Below are the code and all the weights of a small trained network. Each question names an input and a class and asks about switching units off, where a switched-off unit gives its printed mean instead of its output.

import numpy as np


def w(rows, s, z=0):
    codes = np.array(rows[::2]) - 128.0
    scale = np.full(codes.shape[1], s)
    scale[-1] = z or s
    return codes * scale


def norm(h):
    return h / np.sqrt((h * h).mean(-1, keepdims=True) + 1e-5)


def f(y):
    return y / 2 * (1 + np.tanh(0.7978845608 * (y + 0.044715 * y**3)))


def log_softmax(a):
    a = a - a.max(-1, keepdims=True)
    return a - np.log(np.exp(a).sum(-1, keepdims=True))


def net(x, mask):
    res = np.array(x, float).reshape(1, 4) / 4 @ E
    u = 0
    for l in range(4):
        y = f(norm(res) @ A[l][:, :-1].T + A[l][:, -1])
        res = res + np.where(mask[u : u + 5], y, B[l][:, -1]) @ B[l][:, :-1]
        u += 5
    return log_softmax(norm(res)[-1] @ U[:, :-1].T + U[:, -1])


A, B = {}, {}
E = w([
[155,141,83,103,195,163,106],'x0',
[164,139,134,109,53,181,72],'x1',
[5,169,222,139,174,207,65],'x2',
[152,6,184,170,165,129,96],'x3',
],0.011)
A[0] = w([
[172,8,154,138,120,187,67,34],'0.n0',
[199,111,147,116,56,216,57,2],'0.n1',
[169,123,92,100,190,177,87,43],'0.n2',
[93,85,188,117,24,100,145,46],'0.n3',
[179,135,82,102,195,184,85,39],'0.n4',
],0.015,0.0093)
B[0] = w([
[178,133,217,100,166,94,103,254],'0.n0',
[80,91,47,87,61,72,16,204],'0.n1',
[164,201,118,248,168,131,123,162],'0.n2',
[140,181,129,254,119,142,135,206],'0.n3',
[159,192,96,246,160,135,117,173],'0.n4',
],0.02,0.0062)
A[1] = w([
[150,225,122,81,78,162,118,37],'1.n0',
[112,169,90,98,120,141,146,51],'1.n1',
[89,106,111,143,199,93,162,3],'1.n2',
[90,139,169,124,134,227,55,43],'1.n3',
[253,97,95,119,85,141,126,54],'1.n4',
],0.026,0.004)
B[1] = w([
[198,138,196,109,123,66,60,224],'1.n0',
[164,157,201,111,147,124,92,186],'1.n1',
[140,117,101,150,73,157,5,185],'1.n2',
[91,103,43,96,143,166,237,252],'1.n3',
[61,106,76,98,146,188,228,209],'1.n4',
],0.019,0.012)
A[2] = w([
[130,1,170,132,183,150,124,4],'2.n0',
[59,122,135,68,146,138,163,28],'2.n1',
[70,160,179,205,45,71,173,99],'2.n2',
[83,106,110,88,59,109,68,48],'2.n3',
[147,90,199,105,172,54,127,40],'2.n4',
],0.026,0.0018)
B[2] = w([
[190,234,194,44,118,123,134,243],'2.n0',
[161,30,122,175,130,155,203,253],'2.n1',
[189,229,55,181,255,170,117,219],'2.n2',
[118,51,80,96,84,125,42,244],'2.n3',
[82,154,235,83,145,95,146,254],'2.n4',
],0.015,0.0096)
A[3] = w([
[96,141,152,119,143,41,129,52],'3.n0',
[3,146,144,158,131,112,130,42],'3.n1',
[34,120,186,130,111,87,133,30],'3.n2',
[33,123,163,173,121,76,139,68],'3.n3',
[37,120,151,124,110,85,127,5],'3.n4',
],0.03,0.0025)
B[3] = w([
[105,127,216,130,167,171,135,255],'3.n0',
[187,116,122,164,130,66,182,122],'3.n1',
[253,104,144,128,146,97,142,208],'3.n2',
[157,132,153,89,135,228,84,128],'3.n3',
[100,154,111,163,147,146,128,151],'3.n4',
],0.018,0.0064)
U = w([
[94,72,87,101,132,179,243,249],'0',
[161,160,224,80,149,109,104,156],'1',
[139,192,75,248,182,149,119,53],'2',
[103,61,69,94,52,127,28,41],'3',
],0.013,0.0022)

Each question gives the input, the list of numbers given to net, and the class t.
The units are the neurons (one row each of A and B). Each row of codes is followed by its name. A weight is (code - 128) times the scale printed after its matrix; where a second scale follows, it is the last column's (A, B and U).
mask holds one flag per neuron, layer by layer. A switched-off neuron (its flag False) gives its mean, the last column of its row in B, instead of its output. The means were averaged over made-up inputs and are rounded, as every weight is.
A unit's drop is (log p(t) with every unit on - log p(t) with that unit switched off) / (log p(t) with every unit on - log p(t) with every unit switched off).
The circuit of an input: a set's keep is (log p(t) with only the set's units on - log p(t) with every unit switched off) / (log p(t) with every unit on - log p(t) with every unit switched off). Starting from the 12 units with the biggest drops (on a tie, the unit counted first), units are removed one at a time, each time the one whose removal leaves the highest keep (on an exact tie, the one counted first), for as long as the keep stays at least 0.8.
units of the circuit, in order: the units of the circuit, biggest drop first
top k neurons: the k neurons with the biggest drops, biggest first
k most important neurons of layer l: the k neurons of layer l with the biggest drops, biggest first
drop of u: that unit's drop, to one decimal
input [0,5,-4,-3], class 3: units of the circuit, in order => (0.n1; 2.n3)
input [-7,-8,-2,6], class 3: units of the circuit, in order => (1.n2; 2.n3)
input [8,-5,3,-6], class 2: units of the circuit, in order => (0.n4)
input [-7,1,5,2], class 2: top 2 neurons => (0.n3; 2.n2)
input [7,1,-6,0], class 2: 2 most important neurons of layer 0 => (0.n4; 0.n2)
input [-2,0,7,7], class 0: top 3 neurons => (1.n3; 1.n0; 2.n1)
input [-6,-7,0,3], class 3: top 2 neurons => (1.n2; 0.n0)
input [4,8,8,-7], class 0: top 3 neurons => (1.n3; 1.n2; 2.n1)
input [-5,-8,-6,3], class 3: units of the circuit, in order => (1.n2; 0.n0)
input [5,-3,-5,-4], class 0: top 3 neurons => (1.n4; 0.n3; 2.n2)
input [-1,-2,6,5], class 0: 2 most important neurons of layer 1 => (1.n3; 1.n0)
input [-8,-3,-2,-6], class 2: top 2 neurons => (2.n2; 0.n3)
input [-8,-3,-7,-3], class 2: top 4 neurons => (1.n3; 2.n2; 0.n3; 0.n0)
input [-6,4,-5,0], class 2: top 3 neurons => (0.n3; 1.n3; 2.n2)
input [4,-8,-6,-2], class 3: top 2 neurons => (1.n2; 1.n3)
input [6,0,-8,-7], class 0: units of the circuit, in order => (1.n4)
input [-5,7,-4,0], class 3: top 2 neurons => (0.n1; 2.n3)
input [-3,7,-2,-5], class 3: top 2 neurons => (0.n1; 2.n3)
input [3,-5,5,-3], class 0: 2 most important neurons of layer 1 => (1.n3; 1.n0)
input [-8,7,3,4], class 2: units of the circuit, in order => (0.n3)
input [-1,1,-5,2], class 0: drop of 1.n4 => 1.1
